Below are the code and all the weights of a small trained network. Each question names an input and a target symbol and asks about switching units off, where a switched-off unit gives its printed mean instead of its output.

import numpy as np


def w(rows, s, z=0):
    codes = np.array(rows[::2]) - 128.0
    scale = np.full(codes.shape[1], s)
    scale[-1] = z or s
    return codes * scale


def norm(h):
    return h / np.sqrt((h * h).mean(-1, keepdims=True) + 1e-5)


def f(y):
    return y / 2 * (1 + np.tanh(0.7978845608 * (y + 0.044715 * y**3)))


def softmax(a):
    e = np.exp(a - a.max(-1, keepdims=True))
    return e / e.sum(-1, keepdims=True)


def log_softmax(a):
    a = a - a.max(-1, keepdims=True)
    return a - np.log(np.exp(a).sum(-1, keepdims=True))


def net(x, mask):
    ids = ['βδεθμστφω'.index(c) for c in x.split()]
    T = len(ids)
    res = E[ids] + P[:T]
    u = 0
    for l in range(2):
        r = norm(res)
        for j in range(2):
            rows = slice(2 * j, 2 * j + 2)
            q, k, v = (r @ M[l][rows].T for M in (Q, K, V))
            z = softmax(np.where(np.tri(T) > 0, q @ k.T / 2**0.5, -1e9)) @ v
            o = O[l][rows]
            res = res + np.where(mask[u + j], z, o[:, -1]) @ o[:, :-1]
        u += 2
        y = f(norm(res) @ A[l][:, :-1].T + A[l][:, -1])
        res = res + np.where(mask[u : u + 4], y, B[l][:, -1]) @ B[l][:, :-1]
        u += 4
    return log_softmax(norm(res)[-1] @ U[:, :-1].T + U[:, -1])


Q, K, V, O, A, B = {}, {}, {}, {}, {}, {}
E = w([
[163,148,88,134],'β',
[148,51,131,106],'δ',
[99,195,142,138],'ε',
[121,125,130,136],'θ',
[150,159,162,65],'μ',
[134,55,173,2],'σ',
[98,92,168,82],'τ',
[124,121,158,116],'φ',
[80,166,123,120],'ω',
],0.0091)
P = w([
[116,173,112,206],'0',
[92,129,116,205],'1',
[84,93,113,212],'2',
[89,45,85,200],'3',
[96,20,76,221],'4',
[112,1,75,230],'5',
],0.0021)
Q[0] = w([
[229,89,61,147],'L0H0',
[120,27,183,114],'L0H0',
[57,86,254,200],'L0H1',
[164,121,83,108],'L0H1',
],0.0055)
K[0] = w([
[223,104,96,179],'L0H0',
[145,3,179,106],'L0H0',
[14,130,75,126],'L0H1',
[196,95,122,85],'L0H1',
],0.0052)
V[0] = w([
[255,47,48,77],'L0H0',
[171,139,95,243],'L0H0',
[54,39,42,64],'L0H1',
[198,118,226,229],'L0H1',
],0.0023)
O[0] = w([
[108,167,46,107,21],'L0H0',
[101,150,33,78,47],'L0H0',
[13,62,255,59,253],'L0H1',
[211,22,52,166,246],'L0H1',
],0.0025,0.00033)
A[0] = w([
[168,135,193,55,248],'L0N0',
[99,110,126,77,118],'L0N1',
[73,87,151,149,195],'L0N2',
[131,151,3,128,143],'L0N3',
],0.0067,0.0014)
B[0] = w([
[140,229,105,192,192],'L0N0',
[131,130,190,254,154],'L0N1',
[175,111,88,120,254],'L0N2',
[173,114,55,124,185],'L0N3',
],0.006,0.0028)
Q[1] = w([
[99,1,212,150],'L1H0',
[180,70,126,62],'L1H0',
[98,207,95,180],'L1H1',
[204,94,160,127],'L1H1',
],0.0083)
K[1] = w([
[23,64,104,195],'L1H0',
[120,8,143,122],'L1H0',
[79,202,98,82],'L1H1',
[173,1,183,189],'L1H1',
],0.0056)
V[1] = w([
[17,115,87,135],'L1H0',
[130,124,85,2],'L1H0',
[148,179,134,51],'L1H1',
[158,196,137,172],'L1H1',
],0.0043)
O[1] = w([
[44,236,98,3,104],'L1H0',
[216,172,177,19,16],'L1H0',
[143,110,147,48,5],'L1H1',
[92,75,92,107,111],'L1H1',
],0.0044,0.0018)
A[1] = w([
[1,106,115,99,181],'L1N0',
[69,145,50,168,253],'L1N1',
[79,130,170,97,254],'L1N2',
[123,82,119,140,84],'L1N3',
],0.0082,0.00083)
B[1] = w([
[55,159,135,105,204],'L1N0',
[161,125,110,3,254],'L1N1',
[149,167,52,83,142],'L1N2',
[79,80,204,184,185],'L1N3',
],0.0057,0.0037)
U = w([
[131,138,103,137,7],'β',
[187,255,134,199,195],'δ',
[129,141,108,133,4],'ε',
[244,100,3,74,163],'θ',
[146,129,116,117,13],'μ',
[222,118,235,33,88],'σ',
[29,135,181,149,92],'τ',
[125,29,160,233,210],'φ',
[54,186,85,6,210],'ω',
],0.0082,0.0037)

Each question gives the input, a string of symbols that net reads in full, and the target symbol t.
The units are the heads (2 rows each of Q, K, V and O) and the neurons (one row each of A and B). Each row of codes is followed by its name. A weight is (code - 128) times the scale printed after its matrix; where a second scale follows, it is the last column's (O, A, B and U).
mask holds one flag per unit, layer by layer, with each layer's heads first. A switched-off unit (its flag False) gives its mean, the last column of its rows in O or B, instead of its output. The means were averaged over made-up inputs and are rounded, as every weight is.
A unit's drop is (log p(t) with every unit on - log p(t) with that unit switched off) / (log p(t) with every unit on - log p(t) with every unit switched off).
The circuit of an input: a set's keep is (log p(t) with only the set's units on - log p(t) with every unit switched off) / (log p(t) with every unit on - log p(t) with every unit switched off). Starting from all 12 units, units are removed one at a time, each time the one whose removal leaves the highest keep (on an exact tie, the one counted first), for as long as the keep stays at least 0.8.
circuit, biggest first: the units of the circuit, biggest drop first
unit that matters most: the unit with the biggest drop
top k neurons: the k neurons with the biggest drops, biggest first
top k neurons in layer l: the k neurons of layer l with the biggest drops, biggest first
heads that matter: for each layer, one digit per head in row order, 1 if its drop is at least 0.15 and else 0, layers parted by /
drop when u is switched off: that unit's drop, to one decimal
input φ β φ ε ε, target ω: circuit, biggest first	L1N1
input σ φ τ σ, target φ: circuit, biggest first	L0N1, L1N1
input θ ω σ φ, target ω: heads that matter	10 / 10
input ω β ω φ, target ω: heads that matter	00 / 10
input φ ω σ θ, target ω: heads that matter	10 / 10
input ω τ β β ω σ, target ω: heads that matter	00 / 10
input φ φ τ, target φ: heads that matter	11 / 00
input δ β θ, target θ: heads that matter	10 / 00
input μ ω θ, target ω: heads that matter	00 / 10
input φ μ δ β φ σ, target φ: top 2 neurons	L1N1, L0N1
input ω β ω β σ, target ω: top 2 neurons in layer 0	L0N0, L0N3
input ε β ω μ τ, target ω: top 2 neurons	L0N0, L1N2
input β ω β θ ε, target ω: drop when L0H0 is switched off	0.0
input σ φ μ, target δ: drop when L0N0 is switched off	0.3
input ω θ β β θ, target θ: unit that matters most	L0N2
input ω β β ω τ, target ω: drop when L1N2 is switched off	0.2
